208; -341; -232; -137; 57; 320; 202; 60; 69; 285; 195; 194; -30; 232; -203; -192; -72; -8; -99; -310; 245; -32; -13; 117; 70; -33; 103; -84; 58; -360; 130; -164
Y
17; -17; -150; -335; 96; 25; 342; 40; 286; -100; 267; 296; -72; -249; -63; 514; 129; -145; 74; -208; 73; 21; -11; -196; 318; 112; 233; -97; -109; 190; 361; 73
L
51; -310; 8; -156; -58; -146; 95; -51; -11; 91; 16; 16; -50; -61; -156; -8; 187; -29; -102; -107; 25; -212; -48; 85; 16; 134; 246; 223; -44; -80; 60; -139
D
11; -242; 37; -138; -27; -199; 96; -92; -17; 36; 1; 27; -124; -98; -149; -46; 154; 61; -148; -142; 6; -157; -13; 87; 41; 51; 254; 210; -41; -29; 55; -170
T
81; -92; -49; -166; 151; 265; 213; 128; 151; -73; 341; 162; 106; 40; -20; 281; -32; -143; 27; 88; 96; -59; 15; 108; 207; -183; 137; -198; -114; -103; 177; -31
S
81; -141; -76; -123; 101; 169; 92; 82; -18; 49; 262; 97; 79; -39; -94; 198; -21; -60; 43; -22; 122; -59; -47; 104; 134; -32; 62; -168; -26; -206; 130; -1
F
87; -155; -71; -140; -85; 97; 116; 72; 42; -33; 248; 9; 152; -93; 54; 303; 132; -139; 104; 102; 68; 12; -52; 96; 324; -144; 113; -123; -32; -175; 113; 71
S
24; -270; -64; -148; -92; -143; 135; -34; 46; 11; -24; 72; -100; -46; -200; 43; 195; 8; -149; -172; 46; -230; -21; 60; 110; 72; 252; 256; -82; -50; 17; -182
F
91; -300; -58; -106; -61; -158; 183; -141; 18; 134; 139; 85; -22; -4; -247; -72; 162; 19; -162; -167; 95; -222; -19; 98; 39; 104; 247; 281; -79; -109; 28; -182
N
37; 147; -20; 162; -232; 125; -58; 81; 37; 0; 219; -65; -160; 236; 78; 198; -25; -297; 31; 165; -45; 198; 34; 95; 263; 16; 300; -405; -58; 111; 181; 115
V
66; -402; -58; -178; -188; -144; 142; -24; 12; 95; 23; 110; -145; -20; -286; -147; 283; -4; -185; -218; 107; -202; -70; 166; 89; 277; 274; 184; -52; -51; 21; -199
L
63; -240; -7; -106; -56; -99; 112; -29; 38; 77; 79; 18; -72; -55; -140; 52; 162; -40; -163; -79; 15; -178; -47; 67; 37; 90; 234; 172; -47; -90; 55; -161
R
135; -632; 193; 301; -440; -168; -370; 368; -129; -40; -243; -323; 215; -478; -37; -103; 208; -194; -267; 553; 49; -269; -352; 162; 146; 69; -369; 633; -264; -334; -603; 258
R
141; 224; -454; 17; -16; 175; 312; 332; 453; -55; 452; 425; -140; 174; -10; 348; -127; 83; 5; -227; 46; 170; -25; 254; 393; -222; 386; -164; -71; 178; 86; -356
V
159; -306; -136; -57; -45; 116; 160; 132; 130; -8; 185; 121; 209; -104; -122; 47; 42; -22; 35; -41; 225; -153; -91; 43; 169; 5; 84; -167; -75; -67; -28; 9
S
13; -239; -18; 89; -33; -363; 159; -177; 174; 262; 28; 162; -204; -236; -236; -379; 178; 193; 86; -432; 20; -445; -134; -51; -22; 206; -23; 342; 42; 152; 223; -199
W
12; -233; 41; -123; 0; -129; 171; -48; 18; 26; -22; 0; -47; -105; -108; -7; 140; 28; -87; -77; 76; -191; -24; 95; 29; 46; 210; 130; -48; -29; 3; -113
N
71; -70; 42; -34; 138; -278; 111; 25; 37; 136; 56; 36; 48; 49; 10; -8; 43; 122; -46; -81; -92; -98; -79; 92; -129; -70; 161; 89; -3; 94; 57; -212
T
76; -248; -39; -67; -50; -128; 90; -32; 22; 73; 6; 4; -80; -39; -124; -21; 114; -10; -212; -93; 59; -139; -10; 96; 51; 46; 283; 253; -77; -97; -14; -141
N
108; -323; -89; -155; -45; -70; 245; -72; 50; -102; 104; -56; 91; -300; -121; 257; 82; -3; -222; 41; 50; -316; -58; -23; 199; 4; 369; 89; -120; -159; 174; -138
D
36; -271; 43; -137; -52; -185; 86; -90; -48; 42; 10; -7; -145; -169; -187; -2; 85; 32; -162; -123; -3; -196; -24; 33; 30; 51; 290; 142; -57; -31; 107; -186
F
67; -365; -2; -183; -96; -207; 242; -87; 53; -6; 76; 75; 7; -211; -273; 83; 269; 47; -175; -84; 65; -263; -97; -12; 129; 144; 224; 238; -30; -8; -16; -184
L
32; -53; 75; -208; -30; -159; 162; -124; -57; 96; -17; -100; -229; -74; -102; 264; 97; -54; -170; -133; -35; -34; 21; -51; 86; 63; 368; 122; 51; 0; 194; -24
V
35; -239; -34; -135; 50; 138; 185; -21; 114; 71; 223; 150; -30; -15; -132; 92; 69; -115; 18; -20; 182; 10; -6; 77; 294; -11; 16; -3; -82; -128; 86; 85
W
90; -296; -118; -162; -17; 127; 189; -9; 104; -51; 281; 213; 183; -77; -165; 136; 153; -35; 38; -50; 279; -121; 11; 76; 268; -45; 53; -2; -168; -98; -76; 68
R
155; -214; -139; -7; 15; 284; 116; 194; 120; 32; 218; 80; 260; -31; -40; 224; -60; -138; -38; 173; 226; -58; -58; 35; 139; 18; -5; -143; -85; -116; -74; 31
R
37; -345; 74; -242; -165; 3; 8; 84; -166; 52; 54; 37; -25; -29; -110; -31; 199; -91; 104; -143; 202; -35; 73; 128; 185; 121; 227; 7; 93; -29; 140; -66
S
18; -195; 45; -46; -106; -86; 63; 18; 87; -33; -57; -5; -140; -76; -172; -41; 89; -6; -142; -159; -20; -218; -25; -2; 38; 3; 177; 195; -33; -58; -2; -163
F
-9; -247; -186; 363; 315; -120; 47; -345; 77; 67; 133; 38; 206; -235; -127; -278; 14; 350; 362; -251; 236; -104; -151; 329; 25; -353; -472; -218; -353; -15; -441; 491
T
95; -224; -23; -103; 58; 179; 148; -2; 104; 39; 220; 80; 217; -110; -87; 71; -19; -116; -42; 100; 201; -58; -73; -111; 151; 40; -41; -173; -64; -137; 54; 146
Y
146; -193; -117; -88; 114; 206; 69; 35; 138; 29; 229; 147; 116; -82; -127; 40; -89; -65; -31; -76; 167; -102; -7; -36; 101; -2; 131; -181; -86; -82; 119; 49
D
91; -405; -5; -98; -63; -109; 132; -31; 67; 86; 116; 99; -80; -134; -255; -65; 200; 30; -118; -224; 84; -223; -36; 121; 45; 35; 179; 263; -60; -78; 10; -215
F
58; -154; -41; 33; 110; 246; 63; 123; 74; -45; 159; 76; 158; -32; -55; -2; -86; -50; -22; 60; 213; -15; 3; 13; 101; -29; -56; -194; -57; -78; -18; 53
R
162; -313; -104; 28; 123; 255; 167; 76; 175; -2; 275; 125; 279; -81; -150; -33; -112; 20; 65; -40; 235; -78; -39; 93; 63; -102; -84; -208; -92; -140; -44; 22
T
-23; -210; 43; -106; 43; -169; 66; -5; -56; 43; -43; -30; -50; -49; -123; 94; 94; -44; -113; -22; -18; -163; -59; 10; -13; 124; 261; 141; -9; -5; 16; -170
L
36; -382; 43; -67; -142; -155; 68; 51; -15; 72; -19; 60; -122; 17; -186; -165; 158; 23; -141; -218; 56; -133; -3; 65; 51; 89; 220; 245; 22; -63; 48; -306
F
94; -184; -84; -36; 128; 205; 106; 100; 137; 11; 159; 84; 163; -21; -41; -33; -76; -66; 93; 83; 173; -68; -63; 99; 64; -27; 28; -246; -76; -98; 27; 59
Y
132; -291; -143; -81; 87; 281; 186; 73; 180; -64; 261; 194; 118; -140; -90; 94; 17; -71; 2; 5; 262; -57; 36; 68; 210; -115; 37; -40; -150; -91; 21; 37
S
-131; -298; 222; -84; -200; -197; -148; 87; -586; -161; -106; -98; -35; 13; -78; -453; 148; 166; -181; 56; 273; 3; 71; 337; 116; 157; 127; 205; -22; -223; -167; -101
L
93; -99; 299; -73; -6; -308; -24; 33; -117; 48; -105; -141; -31; -99; 63; -40; 49; 11; -228; 180; -94; -13; -51; -64; -67; -36; 150; 95; -22; 109; 46; 28
T
151; -82; -141; -63; 174; 203; 201; 56; 251; 45; 244; 205; 68; -103; -1; 163; 36; -20; -18; -112; 212; -74; -28; -27; 162; -104; 79; -242; -109; 6; 113; 163
V
81; -188; 9; -122; -51; -189; 130; -68; 95; 41; -44; 13; -77; -154; -155; 28; 177; 3; -88; -64; -28; -276; -67; -3; 18; 142; 179; 237; -28; 52; 88; -81
L
120; -184; -123; -54; 63; 171; 134; 99; 167; 13; 253; 159; 157; -14; -56; 126; 8; -70; 17; -18; 170; -43; -25; 49; 173; -43; 82; -124; -81; -87; 49; 12
T
18; -551; -152; -72; -69; 9; 229; -45; 158; 168; 15; 87; 27; -316; -237; -154; 120; -17; -89; -194; 247; -378; -159; -39; 37; 127; 145; 297; -69; -185; -155; -235
Y
51; -137; -23; -101; 72; 113; 96; 148; 70; -62; 105; 159; 59; 59; -30; 90; 22; -23; 89; -17; 128; 65; 22; 52; 192; -118; 58; -139; -21; 11; 11; 9
T
-55; -106; -48; -32; -487; -213; -109; 157; 33; -271; -198; 70; -247; -13; -161; -59; 182; 101; 104; -192; 129; -52; 52; 224; 385; 280; 234; 313; -27; 126; -218; -13
D
97; -371; -3; -185; -55; -135; 131; -48; 11; 123; 49; 41; -71; -138; -183; 38; 175; -13; -175; -130; 70; -289; -79; 47; 52; 118; 278; 180; -55; -96; 88; -141
Y
-579; -394; -45; -119; -97; -329; -115; -86; -899; 109; -285; -60; 190; 516; 251; -600; 213; 204; 62; -183; 271; 0; -1; 310; 154; 383; 113; -359; 58; -393; 220; -387
D
18; -150; 43; -135; 0; -155; 81; -30; -10; 47; 18; -41; -49; -49; -57; 88; 155; -44; -101; -32; -92; -159; -56; 73; -10; -4; 266; 112; -33; -19; 76; -144
D
44; -262; 41; -136; -66; -233; 79; -93; -60; 69; 38; -15; -70; -171; -121; -8; 172; 14; -156; -71; 14; -157; -54; 26; 46; 112; 238; 203; -34; -29; 103; -110
Y
39; -494; 1; -4; -105; -92; 115; 124; 148; 34; 126; 191; 57; -92; -164; -2; 279; -33; 5; -215; 170; -84; 14; 126; 59; 163; 40; 386; -47; 58; -112; -233
N
45; -391; -39; -111; -42; -33; 111; -25; 49; -42; -52; 58; -146; -109; -298; -148; 164; 6; -190; -124; 113; -273; -19; 101; 51; 170; 224; 243; -87; -143; -3; -159
R
43; -343; 49; -161; -85; -184; 77; -85; -72; -45; -85; -87; -113; -111; -150; 36; 239; -26; -116; -109; 46; -95; 37; 90; 72; 174; 292; 177; -21; -54; 115; -37
S
0; -202; 112; -118; -23; -269; 43; -90; -81; 73; 27; 30; -114; -53; -144; -44; 194; 63; -122; -87; -1; -124; -22; 65; 52; 127; 224; 208; 14; 62; 55; -134
D
65; -30; -67; -126; 66; 261; 149; 107; 128; -28; 181; 68; 21; -40; 48; 226; -27; -103; -39; 94; 161; -73; -25; 46; 249; -19; 179; -261; -43; -130; 135; 86
D
-70; -64; 128; -155; -52; -418; 50; -101; -71; 40; -116; 35; -208; -90; -89; -166; 283; 112; -89; -274; -2; -150; -40; -46; 6; 186; 236; 165; 25; 183; 92; -44
S
88; -138; -96; -36; 86; 200; 146; 91; 150; -20; 237; 177; 154; -14; -56; 127; -13; -58; 59; 78; 215; -40; -9; 78; 211; -79; 8; -105; -100; -68; -49; 65
N
-29; -244; 59; -117; 15; -206; 26; 23; -145; -35; -97; -59; -71; -174; -74; -6; 1; 76; -129; -19; 28; -189; -52; 62; 37; 105; 266; 53; -44; -76; 79; -149
W
86; -158; -100; -185; 12; -70; 121; -149; 135; -142; 65; -25; -131; -263; -121; 135; 158; 29; -60; -250; -103; -76; 86; 122; -112; -36; 461; 36; -53; 13; 132; -193
T
78; -164; -35; -67; 149; 140; 19; 28; 50; 38; 159; 77; 48; -5; -67; 68; -66; -72; -103; 57; 137; 33; -1; 29; 143; 14; 85; -177; -65; -119; 68; 88
W
122; -145; -186; -21; 6; 213; 189; 95; 143; -36; 130; 90; 184; -164; -72; -4; -20; -97; 63; 113; 226; -100; -78; -43; 139; 85; 46; -186; -55; -90; 55; 82
N
-50; -94; -69; -2; 120; 166; -5; 93; -115; -130; 71; -9; 225; -42; 97; 39; -54; -56; 60; 194; 184; 9; -27; 26; 187; -60; -41; -277; -92; -240; 59; 142
F
81; -303; 8; -104; -37; -124; 102; -41; 27; 69; 92; 36; 1; -125; -162; -24; 166; 21; -116; -69; 28; -219; -81; 74; 41; 101; 194; 142; -23; -76; 60; -146
D
66; -110; -93; -63; 126; 163; 110; 128; 87; -4; 171; 98; 122; 22; -45; 85; -50; -39; -9; 10; 163; -22; -36; 115; 101; -18; 44; -179; -97; -94; 12; 37
R
-126; -78; 241; -155; 34; -498; 2; -199; -268; -5; -270; -223; -67; -81; -9; -57; 138; 41; 0; 88; -139; -63; -41; -60; -67; 203; 252; 46; 42; 96; 214; 30
V
69; -233; 67; -128; -2; -160; 64; -19; 30; 68; -1; 10; -55; -4; -183; -51; 141; 13; -129; -68; -10; -189; -74; 89; -41; 159; 159; 155; -13; -119; 53; -110
F
107; -196; -119; 11; 26; 229; 58; 83; 51; 49; 281; 119; 113; 48; -86; 71; -68; -50; -51; 0; 187; 16; -4; 130; 170; -75; 53; -253; -90; -119; 10; -25
F
61; -13; -65; -26; 176; 189; 22; 177; 189; -2; 25; 46; -12; 33; 27; 25; -110; -113; 70; -8; 30; 64; -45; 43; 2; 19; 23; -215; -13; -54; 116; 98
S
-9; 66; 169; -89; 248; -389; 96; -116; -245; 118; -183; -124; -181; -176; -78; -259; 38; 197; 40; -196; -30; -200; -91; 42; -388; 34; 138; 22; -23; 137; 75; 59
F
63; -85; -5; -57; -32; 104; 49; 137; 46; -139; 89; 72; 4; -77; -4; -32; 214; -56; 51; 38; 138; 86; 7; 50; 170; 71; 37; -122; 39; -47; 81; 112
R
